Below is a small trained network, with its code and all its weights. Each question gives an input and a target symbol and asks what happens when units are switched off, that is, made to give their printed mean instead of their output.

import numpy as np


def w(rows, s, z=0):
    codes = np.array(rows[::2]) - 128.0
    scale = np.full(codes.shape[1], s)
    scale[-1] = z or s
    return codes * scale


def norm(h):
    return h / np.sqrt((h * h).mean(-1, keepdims=True) + 1e-5)


def softmax(a):
    e = np.exp(a - a.max(-1, keepdims=True))
    return e / e.sum(-1, keepdims=True)


def log_softmax(a):
    a = a - a.max(-1, keepdims=True)
    return a - np.log(np.exp(a).sum(-1, keepdims=True))


def net(x, mask):
    ids = ['ΔΞΠΦαβητ'.index(c) for c in x.split()]
    T = len(ids)
    res = E[ids] + P[:T]
    u = 0
    for l in range(3):
        r = norm(res)
        for j in range(2):
            rows = slice(2 * j, 2 * j + 2)
            q, k, v = (r @ M[l][rows].T for M in (Q, K, V))
            z = softmax(np.where(np.tri(T) > 0, q @ k.T / 2**0.5, -1e9)) @ v
            o = O[l][rows]
            res = res + np.where(mask[u + j], z, o[:, -1]) @ o[:, :-1]
        u += 2
    return log_softmax(norm(res)[-1] @ U[:, :-1].T + U[:, -1])


Q, K, V, O = {}, {}, {}, {}
E = w([
[141,169,90,215,172,118,154,30,74],'Δ',
[45,146,115,106,70,177,161,202,166],'Ξ',
[123,116,145,121,169,251,104,94,66],'Π',
[94,87,158,120,150,102,186,119,234],'Φ',
[57,99,132,184,160,146,140,167,187],'α',
[144,105,50,133,158,143,237,157,125],'β',
[30,170,30,80,175,136,102,113,103],'η',
[71,124,182,82,128,187,92,42,174],'τ',
],0.019)
P = w([
[108,2,76,156,44,104,90,77,117],'0',
[108,50,96,148,72,129,108,98,127],'1',
[108,75,117,140,92,131,123,110,125],'2',
[108,98,132,132,103,135,135,119,128],'3',
[109,116,145,127,116,132,147,127,130],'4',
[109,133,158,121,127,129,156,134,131],'5',
[111,150,172,119,141,126,161,140,129],'6',
[112,168,183,117,155,126,165,148,126],'7',
[109,182,200,110,170,124,174,151,126],'8',
],0.014)
Q[0] = w([
[80,177,95,176,165,68,75,120,109],'0.h0',
[178,85,122,119,89,33,11,175,65],'0.h0',
[249,108,140,85,36,110,62,177,149],'0.h1',
[172,213,33,95,83,96,101,101,153],'0.h1',
],0.012)
K[0] = w([
[184,119,112,28,93,94,130,73,144],'0.h0',
[104,16,90,168,35,113,108,98,95],'0.h0',
[124,8,61,162,87,129,107,128,115],'0.h1',
[99,51,119,141,81,143,81,69,143],'0.h1',
],0.014)
V[0] = w([
[255,174,150,74,48,114,164,100,94],'0.h0',
[131,89,137,82,91,161,155,65,83],'0.h0',
[180,129,162,140,183,94,80,81,149],'0.h1',
[93,132,239,110,85,151,141,109,116],'0.h1',
],0.0093)
O[0] = w([
[68,165,173,225,164,210,67,142,161,2],'0.h0',
[84,107,145,175,102,80,217,182,133,192],'0.h0',
[89,208,73,99,50,171,119,254,110,75],'0.h1',
[58,114,75,165,205,57,189,103,92,148],'0.h1',
],0.009,0.0092)
Q[1] = w([
[149,178,110,192,90,163,39,118,167],'1.h0',
[146,55,168,116,158,181,68,207,193],'1.h0',
[97,80,143,68,161,190,225,135,173],'1.h1',
[122,135,203,119,28,215,90,254,175],'1.h1',
],0.0093)
K[1] = w([
[125,52,59,177,88,123,125,127,132],'1.h0',
[102,131,158,135,31,169,130,63,151],'1.h0',
[207,198,180,203,124,114,164,141,120],'1.h1',
[155,115,70,238,1,154,98,140,126],'1.h1',
],0.0096)
V[1] = w([
[80,156,120,80,180,121,128,67,62],'1.h0',
[148,118,120,145,80,64,197,143,198],'1.h0',
[128,173,107,134,163,98,70,108,86],'1.h1',
[201,168,58,187,146,39,192,69,3],'1.h1',
],0.0071)
O[1] = w([
[194,128,124,103,84,164,134,146,172,188],'1.h0',
[119,144,132,151,166,224,46,158,112,210],'1.h0',
[158,141,1,101,169,61,113,119,146,53],'1.h1',
[130,142,154,151,156,67,45,150,127,255],'1.h1',
],0.011,0.0084)
Q[2] = w([
[139,118,79,132,82,102,74,137,152],'2.h0',
[138,86,93,121,119,80,178,217,119],'2.h0',
[116,170,207,244,115,80,177,154,142],'2.h1',
[132,89,111,80,209,156,180,169,66],'2.h1',
],0.011)
K[2] = w([
[106,50,111,158,40,137,89,153,86],'2.h0',
[30,143,143,114,108,76,136,100,100],'2.h0',
[166,207,202,179,145,121,169,100,60],'2.h1',
[95,215,164,11,190,83,159,134,197],'2.h1',
],0.011)
V[2] = w([
[205,254,105,199,144,161,214,116,165],'2.h0',
[200,65,122,195,92,96,162,222,252],'2.h0',
[214,49,46,165,225,173,176,233,135],'2.h1',
[111,184,170,88,106,86,148,102,234],'2.h1',
],0.0064)
O[2] = w([
[102,35,169,126,111,123,133,118,118,2],'2.h0',
[132,83,104,111,154,167,102,146,6,145],'2.h0',
[60,169,190,100,100,72,156,84,76,129],'2.h1',
[162,129,76,215,94,191,89,130,78,92],'2.h1',
],0.014,0.0089)
U = w([
[107,162,165,109,131,138,58,226,177,89],'Δ',
[123,62,101,206,200,97,88,28,156,9],'Ξ',
[44,121,79,125,110,84,245,190,135,68],'Π',
[63,144,87,148,138,201,106,159,75,179],'Φ',
[170,126,63,70,118,120,135,98,106,161],'α',
[129,57,210,93,87,171,53,118,134,254],'β',
[201,121,168,94,50,175,144,142,190,127],'η',
[122,97,77,216,115,149,166,177,200,154],'τ',
],0.012,0.0027)

Each question gives the input, a string of symbols that net reads in full, and the target symbol t.
The units are the heads (2 rows each of Q, K, V and O). Each row of codes is followed by its name. A weight is (code - 128) times the scale printed after its matrix; where a second scale follows, it is the last column's (O and U).
mask holds one flag per head, layer by layer. A switched-off head (its flag False) gives its mean, the last column of its rows in O, instead of its output. The means were averaged over made-up inputs and are rounded, as every weight is.
A unit's drop is (log p(t) with every unit on - log p(t) with that unit switched off) / (log p(t) with every unit on - log p(t) with every unit switched off).
The circuit of an input: a set's keep is (log p(t) with only the set's units on - log p(t) with every unit switched off) / (log p(t) with every unit on - log p(t) with every unit switched off). Starting from all 6 units, units are removed one at a time, each time the one whose removal leaves the highest keep (on an exact tie, the one counted first), for as long as the keep stays at least 0.8.
circuit, biggest first: the units of the circuit, biggest drop first
most important unit: the unit with the biggest drop
which heads matter: for each layer, one digit per head in row order, 1 if its drop is at least 0.15 and else 0, layers parted by /
input τ α Π Φ Π Π, target Π: circuit, biggest first	1.h0, 0.h1
input η τ τ Π β Π τ Ξ, target τ: which heads matter	01 / 00 / 01
input Φ τ Π Φ τ, target Φ: circuit, biggest first	0.h1, 2.h1
input η η Φ τ, target Φ: circuit, biggest first	0.h1, 2.h0
input Δ α Φ Ξ τ η, target Π: which heads matter	01 / 00 / 00
input α Φ Π Π β Δ, target Φ: which heads matter	11 / 00 / 10
input Φ Π τ, target Π: which heads matter	11 / 00 / 00
input Δ Π Φ Π τ η Π τ Π, target τ: circuit, biggest first	2.h1, 0.h1, 2.h0
input τ Δ Φ Π α α, target α: most important unit	0.h0
input α β Ξ Π τ η Π, target η: which heads matter	00 / 10 / 10
input Φ Π Φ, target Π: which heads matter	01 / 01 / 00
input τ α Π α, target Π: which heads matter	00 / 00 / 01
input β Π τ β Π Π η τ, target η: circuit, biggest first	1.h1, 1.h0, 2.h1, 0.h1
input Δ β τ Φ Φ, target Φ: circuit, biggest first	2.h1, 0.h1, 1.h0, 2.h0
input Π Ξ Δ Π, target Δ: most important unit	1.h1
input Φ Π Ξ Π, target Ξ: which heads matter	01 / 00 / 00
input Δ τ Φ α Ξ, target α: circuit, biggest first	0.h0, 0.h1
input Δ Δ Δ β τ τ α, target τ: which heads matter	00 / 00 / 01
input Π Ξ Π β Φ Π Π Ξ Δ, target τ: which heads matter	11 / 10 / 11
input η Δ α Φ β Π α τ, target α: most important unit	0.h0
